Below is a small trained network, with its code and all its weights. Each question gives an input and a class and asks what happens when units are switched off, that is, made to give their printed mean instead of their output.

import numpy as np


def w(rows, s, z=0):
    codes = np.array(rows[::2]) - 128.0
    scale = np.full(codes.shape[1], s)
    scale[-1] = z or s
    return codes * scale


def norm(h):
    return h / np.sqrt((h * h).mean(-1, keepdims=True) + 1e-5)


def f(y):
    return np.maximum(y, 0)


def log_softmax(a):
    a = a - a.max(-1, keepdims=True)
    return a - np.log(np.exp(a).sum(-1, keepdims=True))


def net(x, mask):
    res = np.array(x, float).reshape(1, 5) / 4 @ E
    u = 0
    for l in range(3):
        y = f(norm(res) @ A[l][:, :-1].T + A[l][:, -1])
        res = res + np.where(mask[u : u + 8], y, B[l][:, -1]) @ B[l][:, :-1]
        u += 8
    return log_softmax(norm(res)[-1] @ U[:, :-1].T + U[:, -1])


A, B = {}, {}
E = w([
[211,71,181,166,131,111],'x0',
[106,113,117,161,119,3],'x1',
[161,140,107,81,216,108],'x2',
[143,198,142,83,128,80],'x3',
[135,115,183,65,75,84],'x4',
],0.012)
A[0] = w([
[4,155,58,179,94,192,114],'L0N1',
[129,115,186,59,79,164,64],'L0N2',
[124,71,122,149,133,92,122],'L0N3',
[35,163,125,149,63,61,72],'L0N4',
[112,59,93,112,173,167,28],'L0N5',
[109,84,112,89,142,126,1],'L0N6',
[51,37,40,117,168,65,18],'L0N7',
[136,205,95,71,151,63,40],'L0N8',
],0.015,0.0032)
B[0] = w([
[7,115,113,104,152,210,254],'L0N1',
[143,107,170,106,46,95,187],'L0N2',
[144,56,86,67,114,116,180],'L0N3',
[157,87,35,134,82,35,216],'L0N4',
[151,50,111,87,113,104,172],'L0N5',
[119,121,76,94,99,94,135],'L0N6',
[94,124,127,193,138,192,206],'L0N7',
[134,187,187,116,218,107,205],'L0N8',
],0.018,0.0098)
A[1] = w([
[151,96,75,206,159,207,157],'L1N1',
[32,105,109,130,97,179,67],'L1N2',
[163,194,99,169,85,167,92],'L1N3',
[123,149,96,90,115,211,3],'L1N4',
[152,200,116,115,108,75,55],'L1N5',
[98,158,53,160,89,248,118],'L1N6',
[144,154,171,97,87,196,85],'L1N7',
[144,153,172,161,66,215,80],'L1N8',
],0.017,0.0041)
B[1] = w([
[49,165,185,162,46,167,220],'L1N1',
[40,128,180,101,158,153,247],'L1N2',
[46,134,85,77,76,152,130],'L1N3',
[110,106,207,173,151,96,172],'L1N4',
[108,162,172,111,87,202,161],'L1N5',
[7,88,119,196,118,177,237],'L1N6',
[181,104,186,161,131,137,167],'L1N7',
[192,106,85,146,135,164,161],'L1N8',
],0.018,0.011)
A[2] = w([
[216,53,76,148,160,240,164],'L2N1',
[101,140,93,36,105,226,111],'L2N2',
[150,173,43,86,229,218,106],'L2N3',
[63,197,134,158,52,92,138],'L2N4',
[154,178,115,115,25,232,202],'L2N5',
[44,249,35,110,178,115,3],'L2N6',
[219,107,82,117,71,94,54],'L2N7',
[187,195,74,122,81,157,127],'L2N8',
],0.014,0.0036)
B[2] = w([
[152,111,64,159,94,251,200],'L2N1',
[125,80,186,134,225,61,214],'L2N2',
[130,200,58,198,89,44,165],'L2N3',
[110,90,64,168,145,51,253],'L2N4',
[128,136,90,115,223,195,232],'L2N5',
[251,180,104,244,131,224,216],'L2N6',
[97,139,55,101,90,91,217],'L2N7',
[75,113,89,132,138,132,144],'L2N8',
],0.016,0.0067)
U = w([
[236,52,115,117,45,238,3],'0',
[187,159,245,9,160,95,125],'1',
[148,50,69,86,36,3,213],'2',
[197,254,97,216,208,99,22],'3',
[3,89,132,208,171,219,248],'4',
],0.013,0.0023)

Each question gives the input, the list of numbers given to net, and the class t.
The units are the neurons (one row each of A and B). Each row of codes is followed by its name. A weight is (code - 128) times the scale printed after its matrix; where a second scale follows, it is the last column's (A, B and U).
mask holds one flag per neuron, layer by layer. A switched-off neuron (its flag False) gives its mean, the last column of its row in B, instead of its output. The means were averaged over made-up inputs and are rounded, as every weight is.
A unit's drop is (log p(t) with every unit on - log p(t) with that unit switched off) / (log p(t) with every unit on - log p(t) with every unit switched off).
The circuit of an input: a set's keep is (log p(t) with only the set's units on - log p(t) with every unit switched off) / (log p(t) with every unit on - log p(t) with every unit switched off). Starting from the 12 units with the biggest drops (on a tie, the unit counted first), units are removed one at a time, each time the one whose removal leaves the highest keep (on an exact tie, the one counted first), for as long as the keep stays at least 0.8.
units of the circuit, in order: the units of the circuit, biggest drop first
most important unit: the unit with the biggest drop
top k neurons: the k neurons with the biggest drops, biggest first
top k neurons in layer l: the k neurons of layer l with the biggest drops, biggest first
drop when u is switched off: that unit's drop, to one decimal
input [6,4,4,2,0], class 2: most important unit : L0N3
input [3,-8,5,7,-3], class 3: units of the circuit, in order : [L0N1; L2N3; L1N6]
input [-4,2,4,4,6], class 3: top 2 neurons : [L0N8; L2N6]
input [-2,1,3,6,7], class 1: units of the circuit, in order : [L0N8; L1N6]
input [6,0,1,0,5], class 2: top 2 neurons in layer 0 : [L0N1; L0N7]
input [4,3,0,7,1], class 1: top 3 neurons : [L0N1; L1N6; L0N8]
input [2,-3,0,-3,1], class 0: top 2 neurons in layer 0 : [L0N1; L0N4]
input [4,-7,-7,-1,3], class 0: top 2 neurons : [L0N1; L0N2]
input [-1,8,2,1,-4], class 3: top 2 neurons : [L0N1; L0N8]
input [-1,7,5,4,8], class 3: top 2 neurons : [L0N8; L0N2]
input [-3,-1,-3,7,3], class 2: top 3 neurons : [L0N4; L0N2; L0N1]
input [5,-1,-5,6,2], class 0: top 3 neurons in layer 2 : [L2N5; L2N2; L2N3]
input [8,-4,5,3,4], class 0: top 2 neurons : [L0N4; L0N8]
input [-8,-6,8,-5,7], class 1: top neuron in layer 0 : [L0N7]
input [5,8,2,3,-4], class 2: top 2 neurons in layer 2 : [L2N6; L2N5]
input [7,3,-1,-6,5], class 0: top 2 neurons in layer 2 : [L2N1; L2N4]
input [4,-1,-3,6,7], class 2: top 2 neurons : [L0N2; L1N2]
input [0,-5,4,4,-1], class 3: top 3 neurons in layer 1 : [L1N2; L1N1; L1N4]
input [7,8,-8,-1,-6], class 2: drop when L0N1 is switched off : 0.3
input [2,-6,4,8,2], class 1: drop when L1N1 is switched off : 0.0
input [5,-6,-2,-1,-1], class 0: drop when L0N7 is switched off : 0.1
input [0,5,-2,5,3], class 2: units of the circuit, in order : [L0N4]
input [5,-5,6,-3,3], class 0: top 2 neurons in layer 0 : [L0N4; L0N1]
